[-60  -4  18   0   0 -20  56  41  60  35 -17  48  35 -25  59   1  14   1
 -65 -14  -1  35  57 -36  12  19  -2 -13 -12 -41  50 -47  48  19 -35 -48
   0]
sader
[ 12  23   5 -31  10 -22  22 -39  -9  -8   5  24 -24  15  21  18 -20  21
 -21 -25 -35  -3  13  46  32  29  17  45  52  71 -39   6  21  47   3 -69
  10]
Dosev
[-26  55 -12 -22  12   6  15 -43 -40  48  28 -50  33  27  -3 -25   5 -95
 -53  21  21  26 -23  -5 -33  54  -8  33  35 -60 -23 -36  -1   4  53  -6
  18]
Tavap
[-54   7  16   2 -12 -21  59  15  56  37  -6  31  40 -23  48 -21  12 -21
 -64 -12  -6  34  34 -27   9  15 -16 -20  -2 -41  57 -46  55   9 -38 -45
   2]
Ruda
[-15  61 -13 -23  24  11   2 -50 -53  41  21 -44  31  36  16   2  -4 -86
 -48  21  20  29 -23 -14 -39  41  -8  27  46 -46   5 -29   1  -9  32   0
  34]
mepul
[ -23   55  -10  -21   30    6    3  -59  -53   51   38  -47   36   40
   -2    0   -8 -100  -57   30   15   19  -32   -7  -32   42   -9   37
   35  -65  -17  -27   13   11   46  -11   31]
sader
[-23  61  -3 -38  21   3  36 -48 -35  45  27 -51  18  26   6 -22  29 -86
 -48  17   2  20   0 -17 -29  37 -10  25  25 -66 -22 -32  16 -14  36   9
  14]
Dosev
[ -26   68   -1  -25   28    7   17  -52  -51   47   29  -61   29   36
   26   -3    0 -109  -69   32    9   23  -16    0  -39   38  -14   31
   45  -54   -3  -33   11    8   30  -10   26]
sader
[ -23   59  -11  -26   21    3   29  -59  -39   54   31  -45   20   29
   -5  -29   30 -103  -43   18   17   14   -5  -17  -41   54   -8   20
   31  -66  -19  -48    8   -4   45  -21   30]
Ruda
[ 10  -3  12 -12  18  -6  13 -35 -14   4 -17  13 -46  27  17  48 -37  27
 -10 -35 -58 -11  -2  49  36  26  -7  59  50  60 -36  10  10  60  -3 -86
  30]
Ziz
[-35  55  -3 -32  24   1  16 -61 -39  53  29 -38  40  23  -1 -22   5 -92
 -52  20  -1  18 -32  -4 -28  58 -16  30  48 -59 -24 -34  -4  14  49 -23
  31]
Nad
[ -22   68   -1  -37    5   12   35  -56  -39   55   31  -62   11   28
    1  -11   35 -103  -51   37    1   26   -5  -12  -45   31  -17   23
   27  -56  -18  -37    8   -9   33   -4   25]
Nebi
[-30  63 -12 -40  20   0  17 -60 -43  40  33 -50  34  25  -1 -22   5 -98
 -46  21  19  25 -29  -7 -31  56   3  36  49 -56  -7 -38  12   3  45 -10
  25]
Dosev
[-45  -5  -7 -21 -13 -17  67  29  68  29   1  67  21 -17  29  -7   8  16
 -48 -23   1  34  35 -22  16  17 -16   7  22 -18  45 -46  37  25 -27 -57
  -3]
Buka
[-34  62  -9 -30  26   3  16 -38 -53  40  24 -43  35  21   8 -20   6 -87
 -48  47   8  28 -21  -7 -38  50 -14  29  39 -48  -8 -39  -1   5  45  -5
  19]
sader
[-22  60   0 -24  12   9  33 -47 -34  45  29 -59  18  30  10 -20  18 -96
 -54  13  14  18  -3  -2 -30  44 -10  33  39 -55  -7 -30   6  -9  47 -13
  21]
Tavap
[-24  53  -6 -30  25   7  15 -59 -43  42  30 -43  12  33  23  -2   2 -93
 -54  21   9  15 -15  -5 -33  39 -14  32  49 -60 -20 -31   4   6  43  -4
  31]
Nad
[-41   9  -1 -16 -21 -18  72  20  79  24   9  59  20 -19  40 -12   2  12
 -57 -30  11  34  39 -19  18  28 -11  13  34 -22  49 -40  45  16 -31 -62
 -17]
Tavap
[ -26   59   -5  -13   23    8   11  -58  -45   50   41  -61   28   31
    8  -17    8 -101  -57   12   17   23   -9    0  -37   45   -6   42
   32  -71   -6  -29   15   -6   48   -9   24]
Tavap
[-49  11   9 -21 -12 -19  80  12  61  40  -8  60  41 -24  59 -20   4  -4
 -85   0   8  46  35 -34   9   4  -8  -6  18 -16  33 -36  47  32 -17 -47
  -8]
sader
[-26  61  -8 -44  26  -3  16 -60 -37  41  30 -53  33  25   1 -17  11 -87
 -37  19  13  23 -23  -6 -27  53  -8  31  44 -57 -17 -39  11   6  36  -8
  21]
Dosev
[ -27   61   -3  -28   30    8    8  -58  -38   50   35  -52   26   37
    8    0  -11 -109  -63   18    6   24  -21  -12  -40   52  -13   40
   44  -67   -8  -42    9    3   44  -11   38]
Ziz
[-50  -5   5 -30 -12 -26  75   2  75  28  -5  74  30 -31  35 -30   5   3
 -59 -16   4  28  22 -23  27  18 -11  -4  36 -12  24 -31  34  34  -9 -49
  -6]
Nad
[ -24   67    0  -34   20    7    4  -38  -48   46   39  -62   34   34
   14   -2    7 -114  -61   30   13   36  -15   -7  -51   33  -12   16
   39  -56  -18  -47    9   -3   41    0   29]
Buka
[  5  13   4 -15  23 -23  32 -36 -19   5  -2  21 -37  15  16  21 -18   3
 -11 -22 -43  -9   6  40  25  31   1  45  48  70 -40   2  22  45   4 -65
  20]
Ruda
[  8  17   7 -30  23 -18  29 -26 -20   3  -5  27 -27  14  30  28 -22  17
 -25  -5 -47  -2  10  54  27  33   5  49  47  77 -48   4  16  61   3 -71
   7]
sader
[-45  11   7 -27 -24 -22  80  13  77  31   0  46  36 -27  47 -14  -7  -7
 -74 -22  14  50  25 -31  11  15  -2   7  35  -1  35 -41  37  27  -5 -51
   5]
Tavap
[-51  13  -8 -17 -14 -18  64  -6  76  27  15  33  36 -17  17 -13 -14  10
 -51 -23  -8  38   1 -19  17  25 -21  24  36 -26  45 -41  45  39 -36 -53
 -10]
Dosev
[-22  56 -15 -26  14   8  13 -36 -37  39  19 -31  41  28   0 -26   3 -89
 -46  19  22  30 -17 -13 -29  53   3  24  45 -37   3 -30  -6 -11  37  -2
  28]
mepul
[-28  71  -8 -31  20  13   0 -53 -49  52  43 -50  31  38  -4  -9   4 -99
 -42  28  17  23 -22 -13 -40  42 -17  28  36 -65 -35 -37   3  -1  40   6
  31]
Nebi
[ 19  13   0 -17  12  -9  37 -11 -32   4   9   6 -44  32  18  52 -11  31
  -7  -5 -45   2   1  56  11  11 -12  65  60  85 -38   1  15  46  -6 -67
  13]
Buka
[  0  22   7 -20   8 -15  34 -21 -26   0   1  29 -47  15  22  38 -15  23
 -16  -4 -47  -7  14  45  31  15  -5  49  47  83 -31  11  29  42  -3 -55
  12]
Nebi
[-42  -4  -9 -26 -16 -16  76   0  61  36 -16  62  35 -20  41 -27   7   4
 -63 -12  17  48  37 -33   5  20  -9  -4  27 -16  48 -45  31  24 -18 -44
  -5]
mepul
[  6  14  11 -24  15  -8  27 -23 -21   7   4  14 -34  18  16  37 -30  15
 -20  -8 -53  -2   7  47  34  20  -5  50  40  77 -40   2  21  62  -6 -66
  10]
Nebi
[-56  -1  20  -2 -11  -9  55  26  62  40  -8  24  37 -16  59   5   9  -8
 -67 -11  -1  40  42 -30  -1  16  -9  -7  -2 -42  50 -50  41  23 -34 -50
  10]
sader
[-51 -14   9   0 -17 -12  65   5  76  39   5  39  26 -18  16 -15  11  14
 -45 -23 -10  25  12 -24  12  12 -22   6  32 -30  23 -31  37  34 -36 -61
  -8]
Nad
[-50  -7   8 -19  -4 -23  71   7  59  33 -21  50  37 -30  30 -29  10   4
 -55  -5   3  32  30 -29  22   6 -18   2  20 -12  42 -36  50  41  -9 -42
 -10]
Goze
[-28  52 -13 -19  15  -2  31 -44 -30  47  21 -28  11  32  -1 -11  22 -91
 -55  29   2  19  10 -11 -34  43 -20  32  25 -70  -5 -37   2 -13  50  -3
  23]
Ziz
[-23  68  -9 -28  19   9   4 -51 -49  50  27 -65  37  34  16   6  -2 -99
 -54  32  19  25 -10 -15 -46  28  -8  25  34 -65   2 -48  19  10  48 -13
  31]
Goze
[-48  -1  22 -12 -18 -12  59  15  75  28 -10  22  30 -29  60  -9  19  -4
 -56 -30   1  48  38 -32   2   5   1 -14   5 -47  48 -45  46  10 -46 -39
  -4]
Dosev
[-53  -7  23  -5 -12 -10  52  24  68  44 -15  16  34 -25  47   7  21  -3
 -49 -25   1  37  44 -36  -1  -1 -11 -11  -4 -51  50 -55  60  24 -35 -53
   5]
Goze
[-56   7  -1 -30 -14 -22  74  14  63  39  -1  49  37 -24  31 -18   4 -13
 -65  -9   3  58  18 -34  -3  12 -15   1  31 -16  26 -47  39  29  -9 -43
   1]
Buka
[ -19   64  -12  -15   13    7   18  -46  -39   40   37  -35   20   28
  -12  -38   25 -101  -43   20   12   13   -7  -19  -40   46   -3   15
   31  -58  -18  -34   -2  -25   41   -1   23]
Ruda
[ -18   57    3  -34   20    9   28  -34  -41   52   29  -53   19   27
    8  -12   34 -100  -57   27    1   33    5  -12  -48   29  -15   18
   22  -56  -26  -45    4   -3   41   -6   18]
Buka
[-57   0  31  -6 -13  -7  48  19  64  48 -19  17  47 -27  62 -10  23 -14
 -63 -20   2  44  53 -38  -6  -1  -5 -26  -8 -59  44 -55  56  20 -28 -49
   4]
Goze
[ 13  -4  -1 -20  17 -13  29 -50 -22  16 -10   2 -31  24   1  34 -25  22
 -15 -20 -41   3 -12  46  23  25 -10  55  56  72 -41   4  28  69  -4 -77
  14]
mepul
[-56   8  33  -4 -11  -3  53  24  60  40  -7  21  30 -28  54  -1  24  -4
 -59 -14 -16  38  41 -31   7   0 -23 -20 -13 -43  50 -47  46  14 -48 -41
   3]
Nebi
[-22  49  -5 -27  25   5  32 -50 -37  46   7 -50  32  29   8 -13  13 -90
 -48  25   9  25 -19  -8 -28  52 -12  27  38 -41   8 -33   2  -1  37  -6
  31]
mepul
[-43   1   8 -29 -17 -25  83   8  85  25  -4  49  31 -29  45 -15 -13 -13
 -65 -28   8  39  27 -25  16  17  -2  -1  26  -3  43 -36  31  26  -5 -46
  -4]
Tavap
[ -30   60   -6  -33   31   -1   22  -38  -40   48   22  -46   32   20
   -1  -17   14 -101  -61   18    2   27  -27   -9  -39   50  -14   31
   36  -42  -19  -43    1    8   43   -2   34]
Buka
[-56  11  26  -8 -20  -7  60  20  71  40  -2   5  39 -26  65   2  18   1
 -61 -17  -5  49  27 -36  -5   0 -16 -14  -4 -54  51 -49  59   9 -49 -30
   1]
Dosev
[ -18   66   -6  -44    8    6   32  -44  -44   37   33  -30   13   30
   16  -12   27 -100  -54   39   12   25   14   -9  -35   36    4   21
   40  -47   -8  -40    6  -20   36   -4   23]
Nebi
[ -23   61  -11  -42   25    5   14  -42  -44   49   40  -53   28   34
   -5   -4    9 -102  -52   23   12   21  -21   -7  -36   48  -16   35
   39  -49   -6  -43   12    5   42  -10   36]
Buka
[ 13  10   3 -11  23 -10  29 -36 -37   1  -9   8 -37  16  30  38 -26  34
  -5  -5 -45   2  -2  58   7   9 -19  67  55  71 -34  -3  16  67  10 -60
   3]
Goze
[-54   0   8 -26 -12 -23  62   3  75  33 -12  69  32 -35  36 -24  -4  -6
 -75 -17  -1  45  33 -42  12  21  -4  -6  14 -25  40 -43  42  26  -5 -52
   4]
Ziz
[-48  12   4 -22  -8 -27  71 -14  75  39   6  52  42 -29  22 -44   8 -23
 -61 -15   3  39  34 -36  13  20  -6 -14  15 -24  26 -41  48  32  -7 -63
  -5]
Ruda
[-14  59 -13 -24  27   8  16 -70 -43  50  33 -60  34  47   1  -5  12 -95
 -47  15  18  19 -13   1 -35  47 -14  39  47 -58   2 -34   9  -5  36 -14
  38]
mepul
[-49  -1  21  -9  -9 -12  53  13  62  36 -13  31  35 -25  48 -12  21  -3
 -54 -12  -4  34  54 -29  12  -2 -21 -11   0 -43  57 -42  55  22 -27 -45
  -7]
Goze
[-23  56  -6  -9  26   3  -6 -55 -42  52  35 -56  34  42 -14  -2   1 -93
 -51  26   9  24 -21 -18 -44  47 -12  39  36 -69 -29 -32   8  -1  40 -10
  35]
Ziz
[ 10  22   3 -27  14 -23  25 -41 -13  -4   6  12 -30  19  15  29 -23  16
 -17 -20 -36  -4  -2  50  30  27   8  52  61  73 -44  10  29  52  -4 -64
   4]
Dosev
[-45  -2   2 -20 -24 -14  65  13  80  31   4  44  17 -24  31 -10  10  -2
 -51 -31   6  32  26 -14  19  27 -13  12  27 -28  49 -41  43  22 -30 -58
  -7]
Tavap
[  2   8   7 -18  14  -6  15 -26 -22   6   1  28 -38  23  10  37 -18  25
  -8 -34 -41 -18  10  48  43  24   3  51  45  60 -33   0  19  52  -7 -83
  28]
Nebi
[ 16  11  -4 -20  15 -13  19 -27 -17  -5  -1  40 -39  26  17  43 -24  36
 -12 -33 -37  -9   7  53  35  20  -3  56  53  76 -25   7   4  54  11 -88
  30]
Buka
[-30  51  -1 -23  10   5   7 -38 -39  46  28 -63  42  20  -8 -17  -1 -99
 -45  21  13  26 -34  -7 -35  45  -5  21  30 -54 -14 -34  -1  -5  51  -4
  25]
Tavap
[-50  11   8 -24 -13 -15  69  24  69  36   8  47  31 -25  29 -21  15  -3
 -61 -12 -12  48  26 -20  11  13 -22   2  17 -26  33 -42  55  22 -32 -48
 -14]
Buka
[ 20  16   4 -16  22 -17  34 -32 -17  -6   6   3 -35  24  23  45 -27  33
 -12 -21 -44 -10  -7  56  30  11  -8  62  53  78 -38   8  18  56  -8 -54
   5]
Dosev
[-26  64 -15 -35  23   0  17 -47 -45  39  32 -38  29  22   1 -27  11 -88
 -50  26  20  26 -18 -11 -31  51   0  35  36 -57 -24 -39  10   4  48   8
  13]
Dosev
[ -16   55  -14  -34   28   11   10  -73  -53   53   28  -55   30   42
    1  -12    8 -101  -48   18   22   24  -19   -5  -34   54  -12   39
   50  -54   -3  -33    8    4   42  -14   38]
mepul
[-52  -4  10 -27 -11 -21  59  -3  81  44  -4  55  47 -27  15 -30 -11 -10
 -67 -19  -4  48  24 -45  11  19  -5  -9  16 -31  15 -40  39  34  -5 -59
   0]
Ziz
[  5   9   7 -20  22 -17  28 -32 -28   8  -7  21 -33  17  26  33 -24  14
 -26  -6 -47   2   6  48  21  29   2  53  49  70 -46   7  22  63  -2 -73
   5]
sader
[-55   7   3 -21 -18 -10  67   8  76  25  -1  61  16 -36  24 -27   5   5
 -61 -15 -12  37  29 -28  24  17 -26   1  11 -26  55 -44  40  36 -34 -52
 -16]
Nebi
[-58  -9  28   6 -13 -14  50  20  72  48 -17  27  33 -21  42   3  18  -5
 -66 -19  -9  42  36 -43   6   9 -18  -5  -2 -50  44 -41  54  17 -38 -52
  15]
Ziz
[  6   3  17 -13  21 -10  22 -45  -5   0 -11  31 -41  14  28  29 -24  32
 -14 -46 -59 -14  -6  48  38  26  -9  52  62  63 -45  21   0  57  -6 -81
  24]
Nad
[-55   2   0 -16 -24  -5  68   8  67  38   9  51  16 -17  26 -11  11   8
 -47 -17  -3  39  30 -27   7  18 -20  11  22 -36  43 -46  45  22 -40 -54
  -5]
Nebi
[ 19  -2   4 -30  21  -4  26 -40 -21   8 -18  12 -31  20  18  32 -24  37
  -7 -28 -42  -2  -5  43  35  27  -6  49  56  78 -27   4  13  61  -8 -84
  22]
mepul
[ -24   57    0  -35   24    2   30  -28  -40   39   26  -40   17   24
    6  -15   21 -100  -57   20   -2   23    2  -11  -32   37   -8   20
   25  -46   -3  -37    6  -14   47   -1   27]
Buka
